Below is a small trained network, with its code and all its weights. Each question gives an input and a target symbol and asks what happens when units are switched off, that is, made to give their printed mean instead of their output.

import numpy as np


def w(rows, s, z=0):
    codes = np.array(rows[::2]) - 128.0
    scale = np.full(codes.shape[1], s)
    scale[-1] = z or s
    return codes * scale


def norm(h):
    return h / np.sqrt((h * h).mean(-1, keepdims=True) + 1e-5)


def f(y):
    return np.maximum(y, 0)


def softmax(a):
    e = np.exp(a - a.max(-1, keepdims=True))
    return e / e.sum(-1, keepdims=True)


def log_softmax(a):
    a = a - a.max(-1, keepdims=True)
    return a - np.log(np.exp(a).sum(-1, keepdims=True))


def net(x, mask):
    ids = ['βηθμξπσφω'.index(c) for c in x.split()]
    T = len(ids)
    res = E[ids] + P[:T]
    r = norm(res)
    for j in range(3):
        rows = slice(3 * j, 3 * j + 3)
        q, k, v = (r @ M[0][rows].T for M in (Q, K, V))
        z = softmax(np.where(np.tri(T) > 0, q @ k.T / 3**0.5, -1e9)) @ v
        o = O[0][rows]
        res = res + np.where(mask[j], z, o[:, -1]) @ o[:, :-1]
    y = f(norm(res) @ A[0][:, :-1].T + A[0][:, -1])
    res = res + np.where(mask[3:19], y, B[0][:, -1]) @ B[0][:, :-1]
    return log_softmax(norm(res)[-1] @ U[:, :-1].T + U[:, -1])


Q, K, V, O, A, B = {}, {}, {}, {}, {}, {}
E = w([
[112,198,172,48,192,186],'β',
[65,181,123,148,111,98],'η',
[103,206,94,165,90,96],'θ',
[173,206,66,158,85,102],'μ',
[144,186,168,193,125,60],'ξ',
[107,46,195,77,58,133],'π',
[167,145,96,149,251,197],'σ',
[104,103,68,133,174,67],'φ',
[210,93,93,103,162,78],'ω',
],0.012)
P = w([
[76,221,204,2,172,95],'0',
[87,185,180,74,144,100],'1',
[104,167,161,125,118,107],'2',
[100,126,145,168,101,114],'3',
[96,96,131,207,90,119],'4',
[93,52,105,252,76,145],'5',
],0.0075)
Q[0] = w([
[143,148,152,98,64,108],'h1',
[116,105,122,181,100,120],'h1',
[135,52,128,45,160,180],'h1',
[107,152,65,188,110,1],'h2',
[171,148,96,154,200,145],'h2',
[110,57,124,186,70,154],'h2',
[192,102,169,58,166,151],'h3',
[120,182,89,142,123,148],'h3',
[136,154,173,175,148,115],'h3',
],0.014)
K[0] = w([
[112,101,132,61,97,93],'h1',
[134,80,127,153,78,167],'h1',
[123,196,174,99,148,188],'h1',
[212,86,122,175,93,81],'h2',
[125,147,146,136,220,166],'h2',
[120,79,112,198,74,169],'h2',
[101,172,133,8,94,153],'h3',
[139,99,181,182,154,158],'h3',
[127,84,41,131,188,138],'h3',
],0.012)
V[0] = w([
[178,210,195,169,105,196],'h1',
[112,58,135,2,155,105],'h1',
[131,99,245,81,11,206],'h1',
[187,145,90,67,119,160],'h2',
[15,195,129,182,63,113],'h2',
[229,189,83,76,149,31],'h2',
[113,98,55,63,76,138],'h3',
[117,174,73,47,27,139],'h3',
[105,145,53,96,174,250],'h3',
],0.0061)
O[0] = w([
[126,133,181,134,96,154,104],'h1',
[115,126,98,174,142,87,144],'h1',
[141,206,124,191,97,158,51],'h1',
[144,90,130,164,143,141,107],'h2',
[76,132,81,72,125,168,177],'h2',
[164,75,98,153,64,156,254],'h2',
[74,88,109,100,129,111,79],'h3',
[71,45,115,148,159,158,143],'h3',
[66,114,92,153,1,130,47],'h3',
],0.0095,0.0045)
A[0] = w([
[144,194,168,154,122,118,106],'n1',
[76,128,132,125,116,169,180],'n2',
[125,91,192,74,122,111,85],'n3',
[120,110,93,143,119,127,122],'n4',
[133,80,106,157,102,204,65],'n5',
[116,147,128,94,127,138,146],'n6',
[153,164,121,178,113,172,107],'n7',
[175,79,134,204,128,77,48],'n8',
[175,88,107,150,101,113,157],'n9',
[146,142,173,73,98,123,111],'n10',
[125,136,114,106,151,198,22],'n11',
[129,102,247,83,142,125,52],'n12',
[125,166,156,217,132,178,1],'n13',
[147,120,56,106,143,3,153],'n14',
[161,136,143,99,215,200,6],'n15',
[212,43,153,241,99,35,16],'n16',
],0.014,0.0057)
B[0] = w([
[139,93,110,122,115,162,183],'n1',
[171,119,140,126,135,127,193],'n2',
[142,175,84,143,151,143,153],'n3',
[126,121,140,111,152,158,154],'n4',
[160,158,106,138,157,139,154],'n5',
[141,117,144,145,123,117,173],'n6',
[91,135,154,120,152,116,155],'n7',
[140,104,173,155,89,90,201],'n8',
[106,106,175,132,121,113,200],'n9',
[102,136,106,160,140,109,165],'n10',
[122,98,108,127,99,89,149],'n11',
[141,129,74,130,130,49,179],'n12',
[117,115,186,136,115,154,147],'n13',
[78,77,105,155,115,159,254],'n14',
[133,143,84,152,131,70,163],'n15',
[167,75,250,165,106,99,253],'n16',
],0.017,0.0095)
U = w([
[141,136,128,118,132,146,2],'β',
[100,169,171,49,187,120,152],'η',
[156,102,126,7,93,117,63],'θ',
[229,111,100,104,153,206,152],'μ',
[161,166,77,159,148,61,154],'ξ',
[122,200,167,171,202,195,234],'π',
[136,186,111,114,26,166,149],'σ',
[75,70,71,127,130,182,146],'φ',
[166,71,206,159,111,100,51],'ω',
],0.011,0.0033)

Each question gives the input, a string of symbols that net reads in full, and the target symbol t.
The units are the heads (3 rows each of Q, K, V and O) and the neurons (one row each of A and B). Each row of codes is followed by its name. A weight is (code - 128) times the scale printed after its matrix; where a second scale follows, it is the last column's (O, A, B and U).
mask holds one flag per unit, heads first, then neurons. A switched-off unit (its flag False) gives its mean, the last column of its rows in O or B, instead of its output. The means were averaged over made-up inputs and are rounded, as every weight is.
A unit's drop is (log p(t) with every unit on - log p(t) with that unit switched off) / (log p(t) with every unit on - log p(t) with every unit switched off).
The circuit of an input: a set's keep is (log p(t) with only the set's units on - log p(t) with every unit switched off) / (log p(t) with every unit on - log p(t) with every unit switched off). Starting from the 12 units with the biggest drops (on a tie, the unit counted first), units are removed one at a time, each time the one whose removal leaves the highest keep (on an exact tie, the one counted first), for as long as the keep stays at least 0.8.
units of the circuit, in order: the units of the circuit, biggest drop first
unit that matters most: the unit with the biggest drop
top k neurons: the k neurons with the biggest drops, biggest first
heads that matter: for each layer, one digit per head in row order, 1 if its drop is at least 0.15 and else 0, layers parted by /
input ξ μ μ, target ξ: unit that matters most	h1
input π π ξ φ θ π, target π: top 3 neurons	[n16 n8 n14]
input σ φ ξ θ, target φ: units of the circuit, in order	[n14 h1]
input μ π φ σ θ, target φ: units of the circuit, in order	[n16 h2]
input φ μ ξ σ μ π, target ξ: heads that matter	010
input φ π ξ μ θ μ, target μ: heads that matter	110
input ξ η μ θ, target μ: top 2 neurons	[n16 n5]
input ξ μ η, target ξ: heads that matter	101
input σ θ η β θ, target θ: heads that matter	110
input μ θ η ξ θ, target ξ: units of the circuit, in order	[h3 h1 n16 n15]
input φ β σ ξ ξ, target σ: heads that matter	111
input β β μ, target μ: heads that matter	111
input φ ω φ η φ μ, target φ: heads that matter	010
input η β ξ θ μ θ, target μ: heads that matter	110
input μ μ ω σ η θ, target σ: heads that matter	001
input ω σ μ φ η, target φ: heads that matter	000
input β η η, target η: heads that matter	010
input ξ θ π, target ξ: unit that matters most	n12
input π φ π ξ, target φ: top 2 neurons	[n16 n1]
input ξ ω β ξ φ, target φ: top neuron	[n14]
input ξ φ η ξ μ, target ξ: top 3 neurons	[n16 n15 n14]
